Below is a small trained network, with its code and all its weights. Each question gives an input and a target symbol and asks what happens when units are switched off, that is, made to give their printed mean instead of their output.

import numpy as np


def w(rows, s, z=0):
    codes = np.array(rows[::2]) - 128.0
    scale = np.full(codes.shape[1], s)
    scale[-1] = z or s
    return codes * scale


def norm(h):
    return h / np.sqrt((h * h).mean(-1, keepdims=True) + 1e-5)


def f(y):
    return y / 2 * (1 + np.tanh(0.7978845608 * (y + 0.044715 * y**3)))


def softmax(a):
    e = np.exp(a - a.max(-1, keepdims=True))
    return e / e.sum(-1, keepdims=True)


def log_softmax(a):
    a = a - a.max(-1, keepdims=True)
    return a - np.log(np.exp(a).sum(-1, keepdims=True))


def net(x, mask):
    ids = ['αγδθλμξπτψω'.index(c) for c in x.split()]
    T = len(ids)
    res = E[ids] + P[:T]
    r = norm(res)
    for j in range(2):
        rows = slice(3 * j, 3 * j + 3)
        q, k, v = (r @ M[0][rows].T for M in (Q, K, V))
        z = softmax(np.where(np.tri(T) > 0, q @ k.T / 3**0.5, -1e9)) @ v
        o = O[0][rows]
        res = res + np.where(mask[j], z, o[:, -1]) @ o[:, :-1]
    y = f(norm(res) @ A[0][:, :-1].T + A[0][:, -1])
    res = res + np.where(mask[2:14], y, B[0][:, -1]) @ B[0][:, :-1]
    return log_softmax(norm(res)[-1] @ U[:, :-1].T + U[:, -1])


Q, K, V, O, A, B = {}, {}, {}, {}, {}, {}
E = w([
[127,82,149,149,121,146,137],'α',
[197,105,203,99,145,157,161],'γ',
[174,116,152,99,124,132,114],'δ',
[178,115,186,78,131,153,114],'θ',
[141,114,96,167,201,113,91],'λ',
[157,254,167,165,154,197,236],'μ',
[180,86,142,90,123,111,137],'ξ',
[110,196,37,157,133,90,175],'π',
[83,82,110,88,197,123,146],'τ',
[160,139,134,113,144,4,169],'ψ',
[147,113,89,100,132,93,131],'ω',
],0.0087)
P = w([
[137,252,17,94,143,137,146],'0',
[169,84,76,75,152,36,51],'1',
[166,89,90,92,132,52,52],'2',
[165,97,113,99,111,66,68],'3',
[170,93,129,114,116,88,75],'4',
[168,105,136,126,102,88,104],'5',
[184,112,162,131,107,103,116],'6',
[183,115,173,139,91,115,129],'7',
[174,115,191,143,90,138,153],'8',
[178,131,195,167,89,154,170],'9',
[186,119,205,172,96,171,172],'10',
[170,118,202,166,98,157,170],'11',
],0.0026)
Q[0] = w([
[80,111,133,184,34,166,102],'head 1',
[76,138,98,140,190,122,59],'head 1',
[169,85,191,151,8,167,161],'head 1',
[87,155,100,100,84,119,66],'head 2',
[81,82,131,183,141,108,96],'head 2',
[190,122,118,122,162,102,146],'head 2',
],0.012)
K[0] = w([
[143,197,80,56,192,188,98],'head 1',
[93,51,101,166,135,188,48],'head 1',
[195,242,145,1,165,85,170],'head 1',
[132,135,174,120,83,11,116],'head 2',
[176,220,116,60,103,136,138],'head 2',
[128,86,84,180,168,183,150],'head 2',
],0.0085)
V[0] = w([
[127,56,179,187,173,74,166],'head 1',
[153,164,43,136,163,156,51],'head 1',
[129,115,153,93,149,254,109],'head 1',
[153,106,62,194,246,191,77],'head 2',
[196,60,59,193,59,219,162],'head 2',
[69,66,93,87,143,185,188],'head 2',
],0.0063)
O[0] = w([
[128,114,157,209,170,113,185,197],'head 1',
[100,56,106,106,48,174,83,110],'head 1',
[115,116,55,111,184,222,90,92],'head 1',
[72,56,123,216,124,177,87,253],'head 2',
[218,38,2,149,37,141,183,143],'head 2',
[58,50,97,53,155,119,227,121],'head 2',
],0.006,0.0056)
A[0] = w([
[136,138,171,146,126,117,89,147],'neuron 1',
[41,76,6,90,150,250,118,54],'neuron 2',
[169,38,159,82,107,93,111,207],'neuron 3',
[140,126,84,174,154,190,168,122],'neuron 4',
[68,135,82,192,66,19,152,254],'neuron 5',
[196,92,155,150,131,168,199,188],'neuron 6',
[36,59,212,80,107,173,186,141],'neuron 7',
[124,217,253,128,200,89,26,198],'neuron 8',
[93,7,111,166,157,131,121,239],'neuron 9',
[199,124,76,98,22,59,175,194],'neuron 10',
[215,123,164,185,215,231,209,201],'neuron 11',
[97,126,189,192,56,233,142,148],'neuron 12',
],0.0051,0.0015)
B[0] = w([
[136,98,70,176,90,174,162,147],'neuron 1',
[214,100,178,73,88,62,219,147],'neuron 2',
[70,223,29,177,202,141,129,175],'neuron 3',
[131,61,183,117,123,111,128,157],'neuron 4',
[119,53,221,44,197,179,115,166],'neuron 5',
[105,136,136,133,198,83,74,201],'neuron 6',
[68,189,35,82,226,127,173,153],'neuron 7',
[107,90,146,99,3,162,242,182],'neuron 8',
[122,186,175,144,141,215,177,227],'neuron 9',
[55,139,146,210,135,113,99,154],'neuron 10',
[114,68,121,127,159,80,68,255],'neuron 11',
[110,143,87,181,177,168,137,175],'neuron 12',
],0.0051,0.0062)
U = w([
[121,7,8,116,54,124,215,51],'α',
[223,67,139,78,220,75,60,50],'γ',
[142,140,77,102,71,138,96,228],'δ',
[168,129,144,53,94,179,118,225],'θ',
[76,40,175,211,122,255,93,149],'λ',
[208,233,99,147,164,178,161,37],'μ',
[97,206,7,185,147,65,84,162],'ξ',
[27,119,125,109,110,85,66,93],'π',
[9,127,122,36,214,173,222,108],'τ',
[134,150,231,145,62,63,202,251],'ψ',
[26,129,76,117,116,87,68,86],'ω',
],0.0061,0.0019)

Each question gives the input, a string of symbols that net reads in full, and the target symbol t.
The units are the heads (3 rows each of Q, K, V and O) and the neurons (one row each of A and B). Each row of codes is followed by its name. A weight is (code - 128) times the scale printed after its matrix; where a second scale follows, it is the last column's (O, A, B and U).
mask holds one flag per unit, heads first, then neurons. A switched-off unit (its flag False) gives its mean, the last column of its rows in O or B, instead of its output. The means were averaged over made-up inputs and are rounded, as every weight is.
A unit's drop is (log p(t) with every unit on - log p(t) with that unit switched off) / (log p(t) with every unit on - log p(t) with every unit switched off).
The circuit of an input: a set's keep is (log p(t) with only the set's units on - log p(t) with every unit switched off) / (log p(t) with every unit on - log p(t) with every unit switched off). Starting from the 12 units with the biggest drops (on a tie, the unit counted first), units are removed one at a time, each time the one whose removal leaves the highest keep (on an exact tie, the one counted first), for as long as the keep stays at least 0.8.
units of the circuit, in order: the units of the circuit, biggest drop first
top k neurons: the k neurons with the biggest drops, biggest first
which heads matter: for each layer, one digit per head in row order, 1 if its drop is at least 0.15 and else 0, layers parted by /
input λ α λ λ ψ, target λ: top neuron -> [neuron 5]
input θ ξ π λ γ ψ α, target θ: units of the circuit, in order -> [head 1; neuron 2; head 2]
input ω τ γ, target τ: units of the circuit, in order -> [head 2; neuron 7]
input ψ ψ θ μ ξ μ δ τ ξ τ λ θ, target τ: which heads matter -> 01
input δ γ γ γ θ ψ γ ω δ, target ψ: units of the circuit, in order -> [head 2; neuron 8]
input γ γ ψ γ γ α ω, target γ: which heads matter -> 10
input ξ ψ α α θ ξ α ξ τ γ γ θ, target ξ: which heads matter -> 01
input λ γ ξ α γ γ ξ γ θ, target γ: which heads matter -> 11
input τ ξ γ ω μ, target τ: which heads matter -> 01
input μ λ ψ, target ψ: units of the circuit, in order -> [neuron 11; head 1]
input π ξ γ ξ, target ξ: units of the circuit, in order -> [neuron 3; head 2; neuron 10]
input ξ θ α ξ α γ ω γ γ θ α, target ξ: which heads matter -> 11
input μ ξ γ ω γ, target γ: units of the circuit, in order -> [head 2; head 1; neuron 9]
input ξ μ λ ψ π γ ξ γ ψ θ, target ψ: units of the circuit, in order -> [head 1]
input ξ γ ξ ψ γ λ γ τ ψ ω, target ψ: which heads matter -> 10
input λ γ θ π, target λ: which heads matter -> 10
input θ α γ π α α, target θ: which heads matter -> 11
input γ ψ ω, target ψ: which heads matter -> 01
input γ γ θ λ λ α δ γ γ θ ξ θ, target γ: which heads matter -> 10
input ψ γ ξ γ γ γ γ ξ ψ γ τ γ, target τ: units of the circuit, in order -> [head 2]
input γ π α, target γ: top 2 neurons -> [neuron 8; neuron 2]
